[-14.3  -8.5 -19.9  -9.7] : (112)
[ -0.2  -3.4 -11.4  -9.3] : (85)
[ -3.4 -11.4  -9.3  -0.2] : (92)
[-2.1 -1.2 -3.7 -6.1] : (82)
[-70.4 -91.1 -71.0 -93.5] : (16)
[-2.2 -1.2 -3.7 -6.1] : (121)
[-0.4  0.1  1.4  1.4] : (191)
[ -0.3 -11.4  -9.3  -3.4] : (84)
[-71.0 -93.5 -70.3 -91.1] : (136)
[ -9.6  -8.5 -14.3 -19.9] : (31)
perm: [-19.9 -14.3  -9.6  -8.5]
(31)
perm: [-93.5 -91.1 -71.0 -70.3]
(136)
perm: [-6.1 -2.2 -1.2 -3.7]
(121)
perm: [ -3.4  -9.3 -11.4  -0.3]
(84)
perm: [ -9.7 -19.9  -8.5 -14.3]
(112)
perm: [-11.4  -9.3  -3.4  -0.3]
(84)

[  2.3 -81.4 -35.3   4.1  -5.3] = (59)
[ -8.9 -35.3 -81.4   4.1   2.3] = (26)
[  2.3 -81.4 -35.3   4.1  -9.0] = (139)
[  2.2  -5.3   4.1 -35.3 -81.4] = (64)
perm: [-81.4 -35.3  -5.3   2.3   4.1]
(59)
perm: [-35.3   4.1 -81.4  -5.3   2.2]
(64)
perm: [  2.2  -5.3 -81.4 -35.3   4.1]
(64)
perm: [-35.3  -8.9   2.3 -81.4   4.1]
(26)
perm: [-81.4 -35.3   4.1  -5.3   2.2]
(64)
perm: [  4.1 -35.3   2.3 -81.4  -9.0]
(139)
perm: [  4.1   2.2 -35.3 -81.4  -5.3]
(64)

[ -9.8   6.5  -3.6  -5.7 -11.6 -12.0   5.3   6.4 -12.8  -3.7] : (74)
[52.0 49.0 67.5 55.5 89.2 30.7 47.2 90.0 36.8 38.3] : (159)
[90.0 55.5 30.7 38.3 89.2 36.8 47.1 67.5 49.0 52.0] : (40)
[19.7 25.6 11.3  4.9 18.7  8.8 33.3 31.9  5.5 34.2] : (91)
[31.9 19.7 33.3  5.5 25.6 34.2  8.8 11.3 18.6  4.9] : (3)
[-12.8 -12.0 -11.6  -3.7   6.5  -9.8   6.4   5.3  -3.7  -5.8] : (5)
[ -3.7 -12.8  -5.8   6.5  -3.6   5.3 -11.6  -9.8   6.4 -12.0] : (83)
perm: [52.0 49.0 67.5 47.1 36.8 89.2 38.3 30.7 55.5 90.0]
(40)
perm: [34.2  5.5 31.9 33.3  8.8 18.7  4.9 11.3 25.6 19.7]
(91)
perm: [ -5.8  -3.7   5.3   6.4  -9.8   6.5  -3.7 -11.6 -12.0 -12.8]
(5)
perm: [34.2 19.7 25.6 11.3  4.9 18.7  8.8 33.3 31.9  5.5]
(91)
perm: [-12.0   6.4  -9.8 -11.6   5.3  -3.6   6.5  -5.8 -12.8  -3.7]
(83)
perm: [-12.8 -12.0 -11.6  -9.8  -5.8  -3.7  -3.6   5.3   6.4   6.5]
(83)

[ 31.6  42.1  63.2  54.1   6.2 -56.3 -62.5 -38.8   1.0 -27.6 -44.6  46.7
 -42.4 -73.4 -48.6  11.7] -> (126)
[-27.6  46.7   6.2 -12.4  42.1 -48.5   1.0 -73.4 -56.3 -38.8 -62.5 -44.7
  63.2 -45.4  31.6 -42.4] -> (122)
[ 31.6   6.2  63.2 -48.5 -38.8 -56.3 -42.4 -27.6  54.1 -73.4   1.0 -44.6
 -62.5  46.7  42.1  11.7] -> (56)
[-73.4 -62.5  31.6 -38.8   6.2  63.2 -44.6 -48.5  42.1 -27.6   1.0 -56.3
  11.7 -42.4  46.6  54.1] -> (39)
perm: [-62.5  46.7  42.1  11.7  31.6   6.2  63.2 -48.5 -38.8 -56.3 -42.4 -27.6
  54.1 -73.4   1.0 -44.6]
(56)
perm: [-73.4 -62.5 -56.3 -48.6 -44.6 -42.4 -38.8 -27.6   1.0   6.2  11.7  31.6
  42.1  46.7  54.1  63.2]
(126)
perm: [-42.4 -27.6  46.7   6.2 -12.4  42.1 -48.5   1.0 -73.4 -56.3 -38.8 -62.5
 -44.7  63.2 -45.4  31.6]
(122)
perm: [-73.4 -62.5 -56.3 -48.5 -45.4 -44.7 -42.4 -38.8 -27.6 -12.4   1.0   6.2
  31.6  42.1  46.7  63.2]
(122)
perm: [  1.0 -56.3  11.7 -42.4  46.6  54.1 -73.4 -62.5  31.6 -38.8   6.2  63.2
 -44.6 -48.5  42.1 -27.6]
(39)
perm: [ 11.7  42.1  46.7 -62.5 -44.6   1.0 -73.4  54.1 -27.6 -42.4 -56.3 -38.8
 -48.5  63.2   6.2  31.6]
(56)

